Below are the code and all the weights of a small trained network. Each question names an input and a class and asks about switching units off, where a switched-off unit gives its printed mean instead of its output.

import numpy as np


def w(rows, s, z=0):
    codes = np.array(rows[::2]) - 128.0
    scale = np.full(codes.shape[1], s)
    scale[-1] = z or s
    return codes * scale


def f(y):
    return np.maximum(y, 0)


def log_softmax(a):
    a = a - a.max(-1, keepdims=True)
    return a - np.log(np.exp(a).sum(-1, keepdims=True))


def net(x, mask):
    res = np.array(x, float).reshape(1, 3) / 4 @ E
    y = f(res @ A[0][:, :-1].T + A[0][:, -1])
    res = res + np.where(mask, y, B[0][:, -1]) @ B[0][:, :-1]
    return log_softmax(res[-1] @ U[:, :-1].T + U[:, -1])


A, B = {}, {}
E = w([
[252,149,109],'x0',
[110,131,29],'x1',
[143,26,132],'x2',
],0.011)
A[0] = w([
[43,121,125,2],'neuron 1',
[102,126,138,249],'neuron 2',
[80,146,141,106],'neuron 3',
[133,60,115,19],'neuron 4',
[139,34,132,57],'neuron 5',
[63,152,150,66],'neuron 6',
[93,160,18,48],'neuron 7',
[135,120,85,31],'neuron 8',
[111,231,128,5],'neuron 9',
[126,162,134,244],'neuron 10',
[128,168,252,39],'neuron 11',
[119,218,147,121],'neuron 12',
[226,179,108,45],'neuron 13',
[121,120,80,175],'neuron 14',
],0.023,0.0086)
B[0] = w([
[77,222,191,187],'neuron 1',
[250,173,99,197],'neuron 2',
[125,183,148,174],'neuron 3',
[22,136,102,159],'neuron 4',
[79,118,37,188],'neuron 5',
[99,209,156,183],'neuron 6',
[101,19,223,218],'neuron 7',
[78,122,161,145],'neuron 8',
[1,122,37,185],'neuron 9',
[238,116,47,202],'neuron 10',
[91,18,236,213],'neuron 11',
[100,100,36,204],'neuron 12',
[123,252,201,249],'neuron 13',
[175,95,138,188],'neuron 14',
],0.041,0.015)
U = w([
[71,228,200,96],'0',
[1,94,43,86],'1',
[72,12,243,79],'2',
[215,131,109,246],'3',
],0.0091,0.011)

Each question gives the input, the list of numbers given to net, and the class t.
The units are the neurons (one row each of A and B). Each row of codes is followed by its name. A weight is (code - 128) times the scale printed after its matrix; where a second scale follows, it is the last column's (A, B and U).
mask holds one flag per neuron, in row order. A switched-off neuron (its flag False) gives its mean, the last column of its row in B, instead of its output. The means were averaged over made-up inputs and are rounded, as every weight is.
A unit's drop is (log p(t) with every unit on - log p(t) with that unit switched off) / (log p(t) with every unit on - log p(t) with every unit switched off).
The circuit of an input: a set's keep is (log p(t) with only the set's units on - log p(t) with every unit switched off) / (log p(t) with every unit on - log p(t) with every unit switched off). Starting from the 12 units with the biggest drops (on a tie, the unit counted first), units are removed one at a time, each time the one whose removal leaves the highest keep (on an exact tie, the one counted first), for as long as the keep stays at least 0.8.
units of the circuit, in order: the units of the circuit, biggest drop first
unit that matters most: the unit with the biggest drop
top k neurons: the k neurons with the biggest drops, biggest first
drop of u: that unit's drop, to one decimal
input [2,-8,-5], class 2: units of the circuit, in order => neuron 11
input [-2,2,4], class 1: top 3 neurons => neuron 13; neuron 10; neuron 5
input [-3,-4,5], class 1: top 2 neurons => neuron 5; neuron 13
input [-3,8,8], class 1: top 3 neurons => neuron 5; neuron 4; neuron 11
input [-4,-7,-6], class 2: top 3 neurons => neuron 11; neuron 5; neuron 4
input [-2,2,0], class 3: top 2 neurons => neuron 11; neuron 13
input [0,6,-5], class 2: top 2 neurons => neuron 7; neuron 5
input [1,3,-3], class 3: top 2 neurons => neuron 11; neuron 5
input [3,0,0], class 3: top 2 neurons => neuron 1; neuron 6
input [2,3,4], class 1: top 2 neurons => neuron 13; neuron 11
input [-2,-4,-1], class 2: top 2 neurons => neuron 11; neuron 13
input [6,-6,-8], class 1: top 2 neurons => neuron 12; neuron 9
input [0,4,-3], class 2: top 2 neurons => neuron 7; neuron 5
input [0,-3,-2], class 3: unit that matters most => neuron 7
input [3,-6,1], class 2: drop of neuron 11 => 0.9
input [2,3,0], class 3: drop of neuron 11 => 1.0
input [1,6,-1], class 2: drop of neuron 7 => 0.6
input [-2,-7,4], class 2: drop of neuron 11 => 2.1
